What each symbol does to the items:
ω: q153->q513, q134->q358, q790->q347, q934->q488, q394->q382, q263->q179, q612->q840, q960->q927, q622->q934, q564->q100, q415->q785, q798->q964, q958->q29, q606->q950, q817->q255, q132->q734, q45->q425, q918->q437, q742->q802, q658->q226, q63->q7, q587->q248, q70->q220, q785->q587, q322->q176, q927->q784, q358->q742, q204->q332, q452->q939, q470->q1, q315->q27, q225->q180, q261->q486, q855->q622, q459->q754, q840->q856, q123->q73, q649->q322, q919->q70, q594->q980, q332->q857, q802->q76, q801->q855, q248->q326, q308->q913, q347->q844, q980->q798, q271->q564, q764->q263, q911->q649, q513->q86, q90->q461, q754->q918, q76->q45, q73->q919, q437->q470, q844->q10, q939->q897, q382->q582, q436->q584, q86->q113, q686->q691, q834->q271, q1->q67, q913->q870, q627->q200, q953->q764, q179->q609, q215->q958, q220->q132, q582->q627, q67->q287, q691->q134, q7->q686, q488->q538, q950->q153, q964->q31, q27->q688, q856->q295, q776->q436, q533->q606, q464->q415, q897->q834, q857->q776, q255->q612, q609->q90, q791->q960, q734->q372, q113->q308, q372->q459, q226->q215, q287->q123, q486->q953, q10->q791, q425->q658, q870->q464, q31->q225, q180->q394, q584->q790, q651->q979, q461->q817, q847->q261, q688->q801, q784->q651, q176->q594, q29->q63, q100->q315, q295->q847, q538->q452, q979->q204, q200->q911, q326->q533
θ: q153->q27, q134->q784, q790->q123, q934->q964, q394->q358, q263->q870, q612->q533, q960->q132, q622->q798, q564->q200, q415->q452, q798->q63, q958->q347, q606->q100, q817->q248, q132->q817, q45->q857, q918->q295, q742->q979, q658->q436, q63->q10, q587->q897, q70->q90, q785->q939, q322->q226, q927->q734, q358->q651, q204->q918, q452->q180, q470->q261, q315->q649, q225->q691, q261->q86, q855->q980, q459->q840, q840->q606, q123->q263, q649->q658, q919->q609, q594->q958, q332->q437, q802->q204, q801->q594, q248->q834, q308->q622, q347->q73, q980->q29, q271->q627, q764->q913, q911->q425, q513->q688, q90->q785, q754->q856, q76->q332, q73->q179, q437->q847, q844->q919, q939->q394, q382->q742, q436->q67, q86->q801, q686->q960, q834->q582, q1->q486, q913->q934, q627->q76, q953->q308, q179->q464, q215->q790, q220->q461, q582->q802, q67->q953, q691->q927, q7->q791, q488->q31, q950->q315, q964->q7, q27->q322, q856->q950, q776->q1, q533->q564, q464->q538, q897->q382, q857->q470, q255->q326, q609->q415, q791->q220, q734->q255, q113->q855, q372->q612, q226->q584, q287->q764, q486->q113, q10->q70, q425->q776, q870->q488, q31->q686, q180->q134, q584->q287, q651->q459, q461->q587, q847->q513, q688->q176, q784->q372, q176->q215, q29->q844, q100->q911, q295->q153, q538->q225, q979->q754, q200->q45, q326->q271
κ: q153->q658, q134->q255, q790->q913, q934->q10, q394->q372, q263->q964, q612->q627, q960->q587, q622->q844, q564->q332, q415->q691, q798->q919, q958->q263, q606->q45, q817->q382, q132->q897, q45->q847, q918->q315, q742->q840, q658->q486, q63->q609, q587->q358, q70->q452, q785->q134, q322->q67, q927->q248, q358->q612, q204->q950, q452->q927, q470->q688, q315->q776, q225->q132, q261->q176, q855->q347, q459->q564, q840->q200, q123->q934, q649->q1, q919->q538, q594->q123, q332->q153, q802->q856, q801->q790, q248->q742, q308->q29, q347->q870, q980->q73, q271->q204, q764->q798, q911->q470, q513->q226, q90->q180, q754->q100, q76->q295, q73->q488, q437->q27, q844->q464, q939->q784, q382->q459, q436->q113, q86->q215, q686->q461, q834->q979, q1->q801, q913->q63, q627->q918, q953->q980, q179->q31, q215->q764, q220->q939, q582->q754, q67->q855, q691->q817, q7->q90, q488->q791, q950->q425, q964->q70, q27->q436, q856->q911, q776->q86, q533->q76, q464->q686, q897->q651, q857->q513, q255->q582, q609->q225, q791->q785, q734->q834, q113->q958, q372->q271, q226->q953, q287->q622, q486->q594, q10->q415, q425->q261, q870->q7, q31->q220, q180->q734, q584->q308, q651->q533, q461->q394, q847->q322, q688->q584, q784->q326, q176->q287, q29->q179, q100->q857, q295->q649, q538->q960, q979->q606, q200->q437, q326->q802
π: q153->q857, q134->q587, q790->q855, q934->q73, q394->q817, q263->q29, q612->q742, q960->q452, q622->q123, q564->q754, q415->q791, q798->q263, q958->q308, q606->q204, q817->q134, q132->q180, q45->q950, q918->q200, q742->q326, q658->q513, q63->q870, q587->q927, q70->q31, q785->q960, q322->q261, q927->q939, q358->q248, q204->q564, q452->q220, q470->q649, q315->q437, q225->q90, q261->q658, q855->q287, q459->q582, q840->q802, q123->q980, q649->q847, q919->q964, q594->q953, q332->q100, q802->q533, q801->q67, q248->q784, q308->q790, q347->q622, q980->q764, q271->q459, q764->q958, q911->q295, q513->q776, q90->q686, q754->q627, q76->q606, q73->q798, q437->q911, q844->q934, q939->q132, q382->q255, q436->q688, q86->q436, q686->q415, q834->q372, q1->q322, q913->q347, q627->q840, q953->q215, q179->q63, q215->q113, q220->q225, q582->q612, q67->q176, q691->q785, q7->q464, q488->q919, q950->q332, q964->q179, q27->q470, q856->q76, q776->q27, q533->q979, q464->q10, q897->q734, q857->q315, q255->q358, q609->q7, q791->q538, q734->q394, q113->q584, q372->q382, q226->q86, q287->q594, q486->q226, q10->q488, q425->q153, q870->q844, q31->q609, q180->q461, q584->q801, q651->q834, q461->q691, q847->q425, q688->q1, q784->q897, q176->q486, q29->q913, q100->q918, q295->q45, q538->q70, q979->q271, q200->q856, q326->q651

In the rows, 63 stands for zero.

The rows follow the links: the fewer symbols apart two items are, the more alike their rows tend to be.

Known rows, each with its item:
53 39 70 70 81 85 66 27 78 28 57 51 48 61 60 83 34 55 60 84 75 57 54 66 38 64 50 77 107 62 52 40 77 78 48 77 71 70 48 52 36 64 94 68 93 91 89 59 34 54 27: q425
76 60 49 67 78 54 76 74 55 46 91 59 80 72 61 64 65 26 43 40 49 81 58 57 48 49 56 47 86 50 86 62 69 110 75 19 69 57 58 61 93 94 60 62 71 46 19 105 72 45 64: q587
59 71 65 74 53 48 65 100 54 67 81 43 85 78 45 63 88 59 69 53 70 82 86 38 68 58 62 29 61 50 70 102 77 78 61 56 60 77 72 92 80 115 59 73 25 22 36 89 82 65 78: q609
64 35 55 50 73 75 37 32 70 42 46 13 58 76 40 57 72 93 93 68 72 67 69 23 61 73 75 77 91 70 45 58 65 82 28 84 35 80 67 62 46 81 75 77 62 69 67 31 36 55 71: q594
75 70 54 53 89 85 77 73 67 57 76 87 59 73 113 69 54 53 46 65 46 76 39 94 65 50 24 69 81 56 78 55 71 83 70 42 88 61 35 35 58 58 85 59 70 87 15 93 41 65 47: q459
46 74 71 72 47 41 69 102 49 71 80 56 81 70 46 68 88 61 65 54 63 73 87 52 72 71 64 31 49 55 71 93 75 63 78 56 56 76 81 105 78 102 56 65 32 15 51 95 92 64 83: q70
56 44 63 41 79 85 37 39 72 45 38 31 49 82 67 60 75 92 91 78 76 70 60 46 61 81 61 86 82 83 32 56 66 65 55 83 29 84 66 75 23 59 79 77 54 81 82 43 23 49 60: q113
91 63 37 44 88 67 56 71 53 67 79 63 70 80 76 42 81 46 58 26 51 87 42 57 63 47 64 66 62 61 70 58 55 104 75 26 57 57 58 42 97 65 45 67 65 72 6 84 50 43 85: q180
56 60 74 88 41 62 70 46 81 63 56 53 61 47 41 73 40 85 69 91 81 39 81 49 74 57 73 64 71 51 70 78 68 39 13 107 90 67 61 45 56 76 84 59 70 65 92 23 82 100 47: q658
85 78 47 68 49 59 75 48 78 78 55 88 58 45 88 62 37 70 43 78 44 38 53 84 79 62 73 88 55 72 85 50 40 27 59 66 81 37 56 34 51 29 67 35 94 85 74 42 97 90 55: q100
71 60 67 53 77 75 42 75 56 69 68 38 66 85 52 43 87 68 91 33 93 96 63 28 54 47 71 54 58 55 37 80 69 99 48 73 49 75 62 54 93 84 48 97 34 69 39 56 21 45 83: q964
65 65 61 73 60 58 60 89 57 62 80 32 83 82 45 55 84 61 73 50 78 88 79 28 68 50 61 37 63 47 66 102 75 92 46 62 58 79 66 69 84 116 60 84 27 38 27 79 63 62 78: q464
46 74 76 66 49 37 68 102 46 75 76 63 79 66 47 70 92 62 65 57 56 70 84 59 74 75 65 33 45 60 69 89 71 58 87 49 55 73 85 112 77 92 52 66 32 13 56 94 93 63 86: q538
39 30 73 59 80 60 81 47 59 35 69 83 56 49 57 91 53 62 45 83 23 49 64 84 56 75 35 61 101 48 92 44 86 75 46 45 92 71 51 63 55 78 100 51 97 45 42 80 64 75 45: q627
84 66 50 28 83 62 43 78 45 86 70 84 63 72 75 35 92 64 68 22 43 81 47 65 67 61 70 73 35 73 60 50 44 85 87 34 47 56 64 53 98 36 34 64 64 69 26 67 44 45 97: q785
77 67 57 28 79 57 44 80 41 87 64 86 64 68 73 40 96 68 72 24 43 75 50 69 69 65 75 69 28 75 58 48 44 77 89 39 46 55 68 62 99 30 31 67 57 63 31 65 45 46 102: q960
43 73 79 60 50 36 64 104 45 77 73 75 76 65 48 66 95 62 66 58 49 65 84 67 72 81 65 38 37 65 68 81 69 50 93 49 52 73 88 114 78 78 47 63 35 14 61 89 88 59 91: q791
69 60 66 49 79 80 40 71 52 72 65 39 62 84 54 43 88 70 91 32 96 95 61 34 53 49 73 57 53 60 30 74 64 97 53 74 44 76 63 55 90 74 44 94 38 75 48 52 15 42 81: q179
66 91 61 71 47 75 59 67 83 73 45 58 56 73 101 63 54 86 72 97 85 56 65 70 81 74 57 84 55 84 46 79 56 12 78 93 49 69 65 73 4 50 73 60 37 83 101 53 68 74 51: q226
39 56 93 71 58 39 88 77 45 77 78 110 65 35 34 79 62 39 48 52 42 50 71 91 54 65 67 39 41 46 78 50 70 63 75 42 96 56 68 75 108 49 51 50 86 36 70 79 82 63 66: q248
67 92 58 79 41 75 60 68 85 77 49 58 59 71 97 64 53 88 68 98 88 55 68 68 85 72 61 79 55 79 51 83 58 12 70 100 54 65 64 73 12 53 73 59 39 79 99 47 77 84 49: q86
66 65 62 67 67 65 56 85 58 63 77 32 80 83 46 52 84 66 77 41 85 92 75 26 66 46 65 40 63 47 59 96 75 100 46 64 59 79 64 61 91 110 59 86 28 45 27 71 55 56 81: q10
68 53 62 70 82 87 67 29 81 33 54 53 49 68 85 76 32 48 54 85 73 61 45 75 43 66 48 85 103 72 55 39 72 71 65 64 65 59 49 51 26 53 90 63 87 100 88 68 35 50 23: q857
46 54 80 76 66 40 88 76 44 52 89 82 73 48 35 82 61 27 41 52 46 61 72 77 46 61 60 33 70 44 86 58 78 82 76 27 86 60 67 83 100 79 56 56 83 26 56 102 86 52 62: q734
75 86 51 91 29 47 57 69 72 66 62 23 80 64 43 56 65 64 67 69 91 62 86 30 72 65 92 50 58 72 61 88 52 45 66 79 39 60 85 89 51 88 46 61 42 42 101 56 106 66 68: q123
37 29 79 59 71 57 82 46 63 37 65 80 59 42 48 92 51 69 50 83 18 39 65 83 58 74 40 59 93 50 91 42 80 71 43 52 92 70 58 64 60 74 99 47 103 41 46 73 72 76 49: q754
90 66 41 37 85 69 50 73 49 74 76 68 69 79 78 37 86 52 64 19 47 87 45 61 64 48 65 68 52 66 69 55 48 97 78 29 53 54 59 44 98 56 43 69 62 73 10 80 45 42 89: q461
69 91 63 86 34 67 70 66 84 79 52 58 62 62 81 69 46 85 65 95 86 48 74 61 86 62 65 73 52 68 61 88 59 12 52 105 71 61 63 62 25 61 75 55 44 75 99 39 90 97 47: q688
75 82 44 89 33 47 60 63 75 64 63 17 82 70 38 52 63 67 72 70 90 62 89 23 74 63 96 53 63 68 64 89 56 49 54 78 38 63 84 83 55 97 53 62 43 42 92 53 108 71 69: q980
44 35 74 59 61 48 81 41 61 51 61 89 57 38 43 88 46 74 51 81 15 31 69 82 68 77 59 64 80 50 94 43 69 56 37 58 96 62 61 58 68 62 89 42 107 46 59 53 85 89 56: q204
58 42 69 68 82 87 72 24 77 30 56 52 50 63 71 78 34 50 57 87 75 59 51 70 38 66 46 79 107 70 51 41 77 74 57 70 66 66 46 52 28 57 91 64 90 94 90 64 33 51 21: q153
62 87 68 78 42 56 52 77 63 81 57 47 67 67 59 54 71 53 71 61 98 70 76 55 63 77 88 60 37 82 34 75 56 37 103 75 29 64 87 105 49 52 36 70 36 54 119 69 75 43 69: q29

Each walk starts at a row. The symbols on each line, taken left to right, move it on to the next item.
Each answer is a row, close to the row of the item it stands for.
start 61 80 67 90 33 58 73 58 83 74 53 54 63 54 62 69 40 89 67 96 82 41 80 55 83 61 72 63 60 57 69 90 63 24 30 106 81 64 63 50 41 70 78 57 56 69 93 28 94 103 50
π θ π θ π
65 78 62 57 62 84 45 61 77 63 42 51 51 80 100 64 65 85 77 87 82 65 63 69 72 85 52 88 63 90 35 70 60 30 82 87 34 74 66 83 3 48 76 68 42 87 97 55 44 58 53
π π ω
54 39 60 42 75 81 34 33 70 40 39 27 53 77 58 55 74 94 94 74 74 68 64 37 58 79 66 82 86 77 34 55 66 71 47 85 26 83 63 70 30 66 76 82 59 77 76 37 24 46 66
start 86 79 45 70 70 86 68 39 84 53 57 67 51 65 109 66 30 49 45 82 72 58 41 86 61 60 52 93 87 80 63 43 57 50 81 61 60 47 48 43 18 35 74 52 84 110 83 69 56 61 30
π ω ω
59 73 71 93 36 62 74 52 82 69 54 53 63 50 49 71 43 86 70 94 81 40 79 55 76 58 75 64 66 52 68 83 64 30 19 108 85 65 62 47 48 73 81 57 60 67 92 27 87 104 54
κ κ κ κ
62 66 76 48 74 76 39 71 51 76 55 52 56 78 58 43 88 60 89 39 97 85 57 49 50 61 77 67 38 79 21 62 62 74 81 74 34 72 71 76 76 44 34 89 36 77 83 55 15 30 81
start 71 89 54 90 29 47 62 72 70 72 62 30 76 66 46 56 65 61 68 71 92 63 84 36 70 68 91 54 54 75 56 88 52 38 80 77 33 61 85 98 47 81 44 62 34 45 107 62 106 62 67
ω θ ω
50 72 69 75 49 41 69 99 54 69 80 47 83 74 45 65 88 61 67 56 68 77 88 44 70 67 61 27 54 51 71 98 78 71 67 57 59 77 80 98 79 112 58 70 26 15 43 91 88 63 83
ω θ κ κ
54 70 87 60 59 49 81 79 45 95 71 125 57 36 60 66 64 49 51 50 46 50 57 101 63 57 66 53 24 51 76 52 57 53 73 56 100 46 61 49 107 24 44 52 83 61 62 62 68 73 72
start 65 79 73 55 68 59 76 81 50 98 72 122 56 47 83 60 59 53 51 46 50 58 48 104 71 51 60 66 26 55 74 52 55 52 72 55 100 46 56 36 100 21 48 54 76 81 47 62 59 76 70
θ κ θ ω
91 82 40 68 68 83 70 43 87 58 57 70 55 63 111 63 33 53 45 84 68 56 41 89 64 59 55 95 77 81 67 49 48 43 81 63 63 45 50 42 24 34 73 45 85 106 79 61 67 67 35
π ω θ
48 45 81 85 51 65 73 36 76 50 55 47 55 47 30 82 39 77 73 89 77 42 75 52 60 60 68 62 84 46 66 66 73 56 8 101 90 72 58 44 58 78 89 64 79 69 91 26 65 89 42
start 70 62 60 53 91 81 79 69 68 49 73 82 59 73 107 76 54 48 44 68 44 74 43 91 61 51 20 71 91 53 80 56 77 83 72 41 87 62 39 43 54 66 91 57 72 84 14 95 43 64 42
π θ π θ π
39 35 77 59 69 50 80 44 59 44 62 88 57 37 42 91 51 70 50 82 16 33 69 84 61 74 50 62 89 50 95 45 75 64 38 53 90 70 57 63 64 67 93 44 106 41 53 62 79 81 53
π ω π π
61 57 62 65 50 49 81 44 69 66 57 94 58 31 56 70 44 82 51 78 26 28 64 83 77 66 72 75 60 59 97 47 50 36 41 66 88 48 62 44 66 41 74 38 104 61 69 40 103 95 62
start 50 43 69 56 88 71 81 59 65 34 72 79 60 62 78 88 52 58 46 78 29 63 56 88 57 68 27 61 105 51 87 49 86 85 57 42 86 71 44 58 49 81 103 53 85 56 28 93 51 65 43
κ ω κ
44 34 76 76 73 78 72 23 74 32 54 48 49 52 39 86 37 64 66 87 75 51 67 60 41 63 58 69 102 52 57 45 81 75 27 86 81 72 52 49 48 72 95 68 90 81 89 45 39 64 31
π θ
48 52 73 88 47 63 75 38 77 58 55 47 58 46 34 78 37 83 71 89 79 39 78 50 65 55 70 64 77 48 70 73 72 48 9 105 88 66 59 44 60 77 89 63 76 66 92 22 76 92 47
start 62 67 70 32 71 52 48 86 39 93 62 93 62 62 66 45 100 70 71 36 41 69 59 78 72 76 75 63 19 77 55 55 49 62 96 42 45 61 80 81 93 32 31 65 57 52 48 68 58 48 103
π κ ω ω θ
82 81 57 53 85 81 72 79 64 76 74 104 57 67 118 60 58 53 47 55 50 76 37 96 70 44 34 74 57 57 73 60 62 68 73 45 90 51 39 24 71 44 68 57 66 94 17 80 45 69 57
θ ω
46 42 74 62 56 46 81 44 65 57 61 89 60 32 41 86 47 78 51 81 18 29 71 83 70 75 63 66 75 52 96 46 62 49 37 62 95 57 59 54 68 53 86 39 108 46 65 48 93 91 63
